Below is a small trained network, with its code and all its weights. Each question gives an input and a class and asks what happens when units are switched off, that is, made to give their printed mean instead of their output.

import numpy as np


def w(rows, s, z=0):
    codes = np.array(rows[::2]) - 128.0
    scale = np.full(codes.shape[1], s)
    scale[-1] = z or s
    return codes * scale


def f(y):
    return y / 2 * (1 + np.tanh(0.7978845608 * (y + 0.044715 * y**3)))


def log_softmax(a):
    a = a - a.max(-1, keepdims=True)
    return a - np.log(np.exp(a).sum(-1, keepdims=True))


def net(x, mask):
    res = np.array(x, float).reshape(1, 8) / 4 @ E
    y = f(res @ A[0][:, :-1].T + A[0][:, -1])
    res = res + np.where(mask, y, B[0][:, -1]) @ B[0][:, :-1]
    return log_softmax(res[-1] @ U[:, :-1].T + U[:, -1])


A, B = {}, {}
E = w([
[130,127,113,130,133,166,114,137],'x0',
[131,138,109,137,129,171,110,142],'x1',
[124,129,128,138,122,118,126,125],'x2',
[118,124,126,128,123,135,124,125],'x3',
[132,128,126,134,126,117,129,121],'x4',
[178,126,172,185,83,188,188,77],'x5',
[127,92,27,144,83,87,227,117],'x6',
[64,236,130,129,252,101,180,2],'x7',
],0.0096)
A[0] = w([
[130,182,167,172,161,168,97,114,197],'N0',
[48,114,44,112,61,147,113,164,174],'N1',
[62,185,48,48,179,101,161,159,172],'N2',
[162,104,38,61,63,85,220,173,233],'N3',
[98,173,98,133,123,163,165,135,3],'N4',
[86,133,63,107,186,169,210,124,214],'N5',
[135,80,232,164,90,159,84,86,249],'N6',
[100,166,105,138,132,181,193,61,189],'N7',
[173,57,138,179,48,165,99,133,176],'N8',
[153,96,169,192,95,159,121,126,152],'N9',
[94,128,162,135,149,128,5,117,253],'N10',
[38,156,125,126,190,118,125,96,86],'N11',
[165,65,80,114,103,181,180,95,162],'N12',
[118,170,238,121,204,112,65,112,184],'N13',
[145,109,170,89,121,91,77,186,160],'N14',
],0.012,0.0051)
B[0] = w([
[159,177,112,27,176,148,152,86,200],'N0',
[93,50,141,140,125,140,111,173,186],'N1',
[60,50,188,91,135,51,61,110,235],'N2',
[108,35,175,254,75,182,130,136,233],'N3',
[72,114,108,76,198,74,143,88,134],'N4',
[93,73,153,203,109,28,161,28,217],'N5',
[185,228,159,58,114,219,164,230,220],'N6',
[105,162,244,152,198,26,188,103,224],'N7',
[165,163,111,85,35,155,140,219,235],'N8',
[213,198,149,31,149,102,145,143,182],'N9',
[242,158,59,115,183,184,62,173,225],'N10',
[166,148,88,101,161,48,99,65,224],'N11',
[154,94,169,227,74,121,188,93,177],'N12',
[184,207,64,135,181,163,84,106,247],'N13',
[76,177,86,117,136,190,52,208,201],'N14',
],0.009,0.014)
U = w([
[139,88,103,103,142,170,14,206,210],'0',
[56,10,86,137,78,169,115,171,254],'1',
[138,145,92,121,185,141,38,59,79],'2',
[56,51,123,138,168,82,112,96,83],'3',
[144,130,164,21,123,161,108,184,66],'4',
[157,62,135,154,61,164,162,131,128],'5',
[164,174,171,104,197,167,146,65,51],'6',
[67,130,153,150,143,120,207,65,120],'7',
],0.011,0.0043)

Each question gives the input, the list of numbers given to net, and the class t.
The units are the neurons (one row each of A and B). Each row of codes is followed by its name. A weight is (code - 128) times the scale printed after its matrix; where a second scale follows, it is the last column's (A, B and U).
mask holds one flag per neuron, in row order. A switched-off neuron (its flag False) gives its mean, the last column of its row in B, instead of its output. The means were averaged over made-up inputs and are rounded, as every weight is.
A unit's drop is (log p(t) with every unit on - log p(t) with that unit switched off) / (log p(t) with every unit on - log p(t) with every unit switched off).
The circuit of an input: a set's keep is (log p(t) with only the set's units on - log p(t) with every unit switched off) / (log p(t) with every unit on - log p(t) with every unit switched off). Starting from the 12 units with the biggest drops (on a tie, the unit counted first), units are removed one at a time, each time the one whose removal leaves the highest keep (on an exact tie, the one counted first), for as long as the keep stays at least 0.8.
units of the circuit, in order: the units of the circuit, biggest drop first
k most important neurons: the k neurons with the biggest drops, biggest first
drop when u is switched off: that unit's drop, to one decimal
input [0,8,-5,5,-3,-8,1,-7], class 1: most important neuron : N3
input [7,-7,5,7,-5,-4,-4,1], class 2: 3 most important neurons : N8, N13, N3
input [-2,1,4,2,4,-1,-3,6], class 2: units of the circuit, in order : N6, N11
input [-8,-2,8,-7,4,2,-3,-8], class 4: 3 most important neurons : N6, N9, N8
input [6,3,-6,6,-8,8,2,1], class 7: units of the circuit, in order : N10, N7
input [8,-3,3,-4,2,-2,8,0], class 1: units of the circuit, in order : N3, N1
input [7,-6,1,3,-8,7,6,1], class 7: 2 most important neurons : N7, N10
input [3,-8,4,6,-6,-7,-6,1], class 2: 2 most important neurons : N13, N8
input [-1,6,5,1,-8,3,-7,-1], class 4: 2 most important neurons : N6, N0
input [1,4,3,-3,-6,-2,1,8], class 3: 2 most important neurons : N2, N5
input [5,-8,8,1,-1,0,-6,5], class 2: 3 most important neurons : N13, N11, N10
input [7,2,5,-2,-6,8,-2,0], class 4: 3 most important neurons : N6, N8, N5
input [3,-6,7,5,-2,7,4,1], class 7: 2 most important neurons : N7, N10
input [7,-3,1,8,3,2,-6,-6], class 4: units of the circuit, in order : N6
input [6,-1,7,5,-2,-2,-7,6], class 2: drop when N4 is switched off : 0.0
input [-3,-7,6,-8,-3,-3,-5,1], class 2: drop when N8 is switched off : 0.9
input [-7,6,-1,2,5,3,4,0], class 5: drop when N3 is switched off : 0.2
